Below are the code and all the weights of a small trained network. Each question names an input and a class and asks about switching units off, where a switched-off unit gives its printed mean instead of its output.

import numpy as np


def w(rows, s, z=0):
    codes = np.array(rows[::2]) - 128.0
    scale = np.full(codes.shape[1], s)
    scale[-1] = z or s
    return codes * scale


def f(y):
    return y / 2 * (1 + np.tanh(0.7978845608 * (y + 0.044715 * y**3)))


def log_softmax(a):
    a = a - a.max(-1, keepdims=True)
    return a - np.log(np.exp(a).sum(-1, keepdims=True))


def net(x, mask):
    res = np.array(x, float).reshape(1, 8) / 4 @ E
    y = f(res @ A[0][:, :-1].T + A[0][:, -1])
    res = res + np.where(mask, y, B[0][:, -1]) @ B[0][:, :-1]
    return log_softmax(res[-1] @ U[:, :-1].T + U[:, -1])


A, B = {}, {}
E = w([
[127,127,130,130],'x0',
[103,143,47,233],'x1',
[6,106,116,92],'x2',
[129,129,125,125],'x3',
[125,125,136,135],'x4',
[162,44,90,114],'x5',
[134,137,108,111],'x6',
[127,127,130,130],'x7',
],0.018)
A[0] = w([
[113,201,150,133,238],'neuron 1',
[152,20,102,126,213],'neuron 2',
[71,135,94,122,118],'neuron 3',
[68,110,104,137,86],'neuron 4',
[87,87,120,81,160],'neuron 5',
[157,133,168,80,211],'neuron 6',
[119,159,133,118,121],'neuron 7',
[140,49,115,124,179],'neuron 8',
[101,202,116,130,221],'neuron 9',
[91,109,153,101,127],'neuron 10',
[74,129,75,153,59],'neuron 11',
[5,137,148,102,193],'neuron 12',
[89,128,64,191,128],'neuron 13',
[117,208,149,129,254],'neuron 14',
[141,147,102,186,186],'neuron 15',
[150,146,156,103,212],'neuron 16',
],0.019,0.0085)
B[0] = w([
[57,89,162,198,189],'neuron 1',
[168,197,105,47,216],'neuron 2',
[137,111,209,102,184],'neuron 3',
[139,161,235,92,182],'neuron 4',
[73,143,100,7,193],'neuron 5',
[108,119,230,76,195],'neuron 6',
[91,91,113,143,142],'neuron 7',
[147,204,105,59,188],'neuron 8',
[90,88,167,203,190],'neuron 9',
[48,99,76,111,171],'neuron 10',
[194,165,185,109,189],'neuron 11',
[105,95,151,113,253],'neuron 12',
[206,169,150,163,221],'neuron 13',
[122,104,155,207,193],'neuron 14',
[133,174,76,226,196],'neuron 15',
[115,121,217,156,172],'neuron 16',
],0.011,0.028)
U = w([
[115,130,215,176,255],'0',
[197,180,175,97,204],'1',
[37,2,115,138,38],'2',
[49,166,83,81,15],'3',
[95,161,80,243,65],'4',
[198,188,30,161,59],'5',
],0.012,0.0036)

Each question gives the input, the list of numbers given to net, and the class t.
The units are the neurons (one row each of A and B). Each row of codes is followed by its name. A weight is (code - 128) times the scale printed after its matrix; where a second scale follows, it is the last column's (A, B and U).
mask holds one flag per neuron, in row order. A switched-off neuron (its flag False) gives its mean, the last column of its row in B, instead of its output. The means were averaged over made-up inputs and are rounded, as every weight is.
A unit's drop is (log p(t) with every unit on - log p(t) with that unit switched off) / (log p(t) with every unit on - log p(t) with every unit switched off).
The circuit of an input: a set's keep is (log p(t) with only the set's units on - log p(t) with every unit switched off) / (log p(t) with every unit on - log p(t) with every unit switched off). Starting from the 12 units with the biggest drops (on a tie, the unit counted first), units are removed one at a time, each time the one whose removal leaves the highest keep (on an exact tie, the one counted first), for as long as the keep stays at least 0.8.
units of the circuit, in order: the units of the circuit, biggest drop first
top k neurons: the k neurons with the biggest drops, biggest first
drop when u is switched off: that unit's drop, to one decimal
input [1,2,-2,8,-6,0,-2,7], class 4: top neuron -> (neuron 2)
input [-5,5,0,-3,0,-7,-2,3], class 4: units of the circuit, in order -> (neuron 15; neuron 6)
input [3,2,1,-5,-1,6,7,5], class 1: top 2 neurons -> (neuron 15; neuron 10)
input [5,0,1,-2,6,-1,-2,1], class 2: top 2 neurons -> (neuron 13; neuron 11)
input [6,-5,-4,-6,1,0,-4,0], class 0: top 2 neurons -> (neuron 2; neuron 16)
input [3,3,0,0,-3,0,-4,0], class 4: top 2 neurons -> (neuron 6; neuron 2)
input [1,6,0,3,2,-1,-1,6], class 4: top 2 neurons -> (neuron 15; neuron 6)
input [3,4,0,-6,-8,-2,-7,-5], class 4: top 2 neurons -> (neuron 6; neuron 15)
input [-7,-8,2,-2,3,6,-7,6], class 3: drop when neuron 10 is switched off -> 0.1
input [8,-3,2,1,4,0,5,7], class 2: drop when neuron 2 is switched off -> 0.2
input [2,6,1,-5,-4,2,8,-3], class 1: drop when neuron 3 is switched off -> 0.2
